Below is a small trained network, with its code and all its weights. Each question gives an input and a target symbol and asks what happens when units are switched off, that is, made to give their printed mean instead of their output.

import numpy as np


def w(rows, s, z=0):
    codes = np.array(rows[::2]) - 128.0
    scale = np.full(codes.shape[1], s)
    scale[-1] = z or s
    return codes * scale


def norm(h):
    return h / np.sqrt((h * h).mean(-1, keepdims=True) + 1e-5)


def f(y):
    return y / 2 * (1 + np.tanh(0.7978845608 * (y + 0.044715 * y**3)))


def softmax(a):
    e = np.exp(a - a.max(-1, keepdims=True))
    return e / e.sum(-1, keepdims=True)


def log_softmax(a):
    a = a - a.max(-1, keepdims=True)
    return a - np.log(np.exp(a).sum(-1, keepdims=True))


def net(x, mask):
    ids = ['αβδζηλμξπτφψ'.index(c) for c in x.split()]
    T = len(ids)
    res = E[ids] + P[:T]
    r = norm(res)
    for j in range(3):
        rows = slice(3 * j, 3 * j + 3)
        q, k, v = (r @ M[0][rows].T for M in (Q, K, V))
        z = softmax(np.where(np.tri(T) > 0, q @ k.T / 3**0.5, -1e9)) @ v
        o = O[0][rows]
        res = res + np.where(mask[j], z, o[:, -1]) @ o[:, :-1]
    y = f(norm(res) @ A[0][:, :-1].T + A[0][:, -1])
    res = res + np.where(mask[3:27], y, B[0][:, -1]) @ B[0][:, :-1]
    return log_softmax(norm(res)[-1] @ U[:, :-1].T + U[:, -1])


Q, K, V, O, A, B = {}, {}, {}, {}, {}, {}
E = w([
[198,172,161],'α',
[124,152,179],'β',
[105,121,154],'δ',
[87,150,76],'ζ',
[159,96,190],'η',
[153,109,62],'λ',
[82,161,102],'μ',
[202,82,84],'ξ',
[75,207,112],'π',
[116,121,144],'τ',
[117,121,144],'φ',
[225,255,12],'ψ',
],0.022)
P = w([
[2,217,202],'0',
[63,191,185],'1',
[95,179,167],'2',
[119,171,173],'3',
[131,177,174],'4',
[148,175,177],'5',
],0.0056)
Q[0] = w([
[179,146,173],'h0',
[158,3,124],'h0',
[115,64,127],'h0',
[64,153,172],'h1',
[112,75,104],'h1',
[200,199,55],'h1',
[124,83,127],'h2',
[139,250,119],'h2',
[161,227,243],'h2',
],0.017)
K[0] = w([
[170,50,114],'h0',
[52,78,119],'h0',
[102,119,117],'h0',
[115,132,187],'h1',
[120,152,104],'h1',
[195,87,92],'h1',
[101,169,215],'h2',
[134,116,91],'h2',
[255,74,127],'h2',
],0.022)
V[0] = w([
[144,128,71],'h0',
[84,130,144],'h0',
[192,181,149],'h0',
[159,160,179],'h1',
[87,172,157],'h1',
[125,165,177],'h1',
[160,8,130],'h2',
[135,219,107],'h2',
[175,127,44],'h2',
],0.017)
O[0] = w([
[152,162,130,75],'h0',
[115,101,71,134],'h0',
[226,121,247,248],'h0',
[102,87,159,227],'h1',
[41,161,149,196],'h1',
[102,135,130,224],'h1',
[76,111,134,2],'h2',
[176,216,126,224],'h2',
[86,180,128,111],'h2',
],0.011,0.0042)
A[0] = w([
[104,139,165,47],'n0',
[75,29,107,190],'n1',
[218,123,107,29],'n2',
[152,104,73,123],'n3',
[242,91,93,57],'n4',
[177,57,102,1],'n5',
[111,167,124,47],'n6',
[137,111,154,75],'n7',
[29,122,131,106],'n8',
[128,222,97,239],'n9',
[132,68,87,187],'n10',
[154,80,58,151],'n11',
[222,106,48,148],'n12',
[199,87,120,153],'n13',
[157,145,209,180],'n14',
[108,84,166,63],'n15',
[222,118,48,167],'n16',
[108,63,143,101],'n17',
[127,89,157,103],'n18',
[179,131,79,145],'n19',
[216,101,120,160],'n20',
[118,166,19,67],'n21',
[132,154,173,215],'n22',
[248,114,110,206],'n23',
],0.014,0.0042)
B[0] = w([
[121,110,114,140],'n0',
[255,211,110,194],'n1',
[89,137,104,178],'n2',
[132,174,214,139],'n3',
[69,178,143,203],'n4',
[168,130,152,139],'n5',
[151,123,133,130],'n6',
[102,127,129,126],'n7',
[150,63,162,204],'n8',
[112,23,116,253],'n9',
[152,225,98,150],'n10',
[137,208,179,153],'n11',
[37,163,205,213],'n12',
[22,184,131,179],'n13',
[103,127,64,233],'n14',
[129,104,100,149],'n15',
[24,133,221,222],'n16',
[145,115,82,153],'n17',
[140,166,46,142],'n18',
[60,100,169,171],'n19',
[46,110,155,202],'n20',
[157,68,178,161],'n21',
[108,92,71,216],'n22',
[44,77,157,255],'n23',
],0.0078,0.007)
U = w([
[48,141,168,137],'α',
[100,54,170,43],'β',
[193,143,253,87],'δ',
[186,149,95,181],'ζ',
[90,89,41,54],'η',
[107,220,38,90],'λ',
[175,43,153,255],'μ',
[181,144,97,153],'ξ',
[175,128,80,162],'π',
[119,146,143,29],'τ',
[99,126,42,88],'φ',
[160,251,150,113],'ψ',
],0.018,0.0068)

Each question gives the input, a string of symbols that net reads in full, and the target symbol t.
The units are the heads (3 rows each of Q, K, V and O) and the neurons (one row each of A and B). Each row of codes is followed by its name. A weight is (code - 128) times the scale printed after its matrix; where a second scale follows, it is the last column's (O, A, B and U).
mask holds one flag per unit, heads first, then neurons. A switched-off unit (its flag False) gives its mean, the last column of its rows in O or B, instead of its output. The means were averaged over made-up inputs and are rounded, as every weight is.
A unit's drop is (log p(t) with every unit on - log p(t) with that unit switched off) / (log p(t) with every unit on - log p(t) with every unit switched off).
The circuit of an input: a set's keep is (log p(t) with only the set's units on - log p(t) with every unit switched off) / (log p(t) with every unit on - log p(t) with every unit switched off). Starting from the 12 units with the biggest drops (on a tie, the unit counted first), units are removed one at a time, each time the one whose removal leaves the highest keep (on an exact tie, the one counted first), for as long as the keep stays at least 0.8.
circuit, biggest first: the units of the circuit, biggest drop first
top k neurons: the k neurons with the biggest drops, biggest first
heads that matter: for each layer, one digit per head in row order, 1 if its drop is at least 0.15 and else 0, layers parted by /
drop when u is switched off: that unit's drop, to one decimal
input α μ φ φ φ δ, target δ: circuit, biggest first -> [h2]
input π μ η α φ, target δ: heads that matter -> 110
input φ φ π, target λ: heads that matter -> 011
input η η δ, target μ: heads that matter -> 011
input ζ π μ, target η: top 3 neurons -> [n9, n1, n21]
input φ δ π η β, target μ: heads that matter -> 001
input η β μ, target μ: top 2 neurons -> [n9, n13]
input λ λ φ β ξ η, target α: heads that matter -> 111
input μ μ α μ μ ζ, target δ: heads that matter -> 100
input ψ μ φ, target ψ: heads that matter -> 001
input π α τ π, target δ: heads that matter -> 100
input ψ ζ τ, target ψ: heads that matter -> 001
input φ η μ ξ μ α, target α: top 4 neurons -> [n14, n1, n23, n8]
input τ η π, target μ: top 2 neurons -> [n8, n1]
input α β φ, target δ: heads that matter -> 111
input ζ π β, target μ: heads that matter -> 111
input ξ η α, target α: heads that matter -> 000
input π λ ξ, target α: top neuron -> [n23]
input π β π, target λ: top 4 neurons -> [n23, n16, n9, n12]
input τ μ β, target β: top 2 neurons -> [n1, n14]
input τ η ζ τ, target μ: top 2 neurons -> [n1, n8]
input λ η η φ, target μ: top neuron -> [n1]
input τ β η η η η, target μ: drop when h2 is switched off -> 0.4
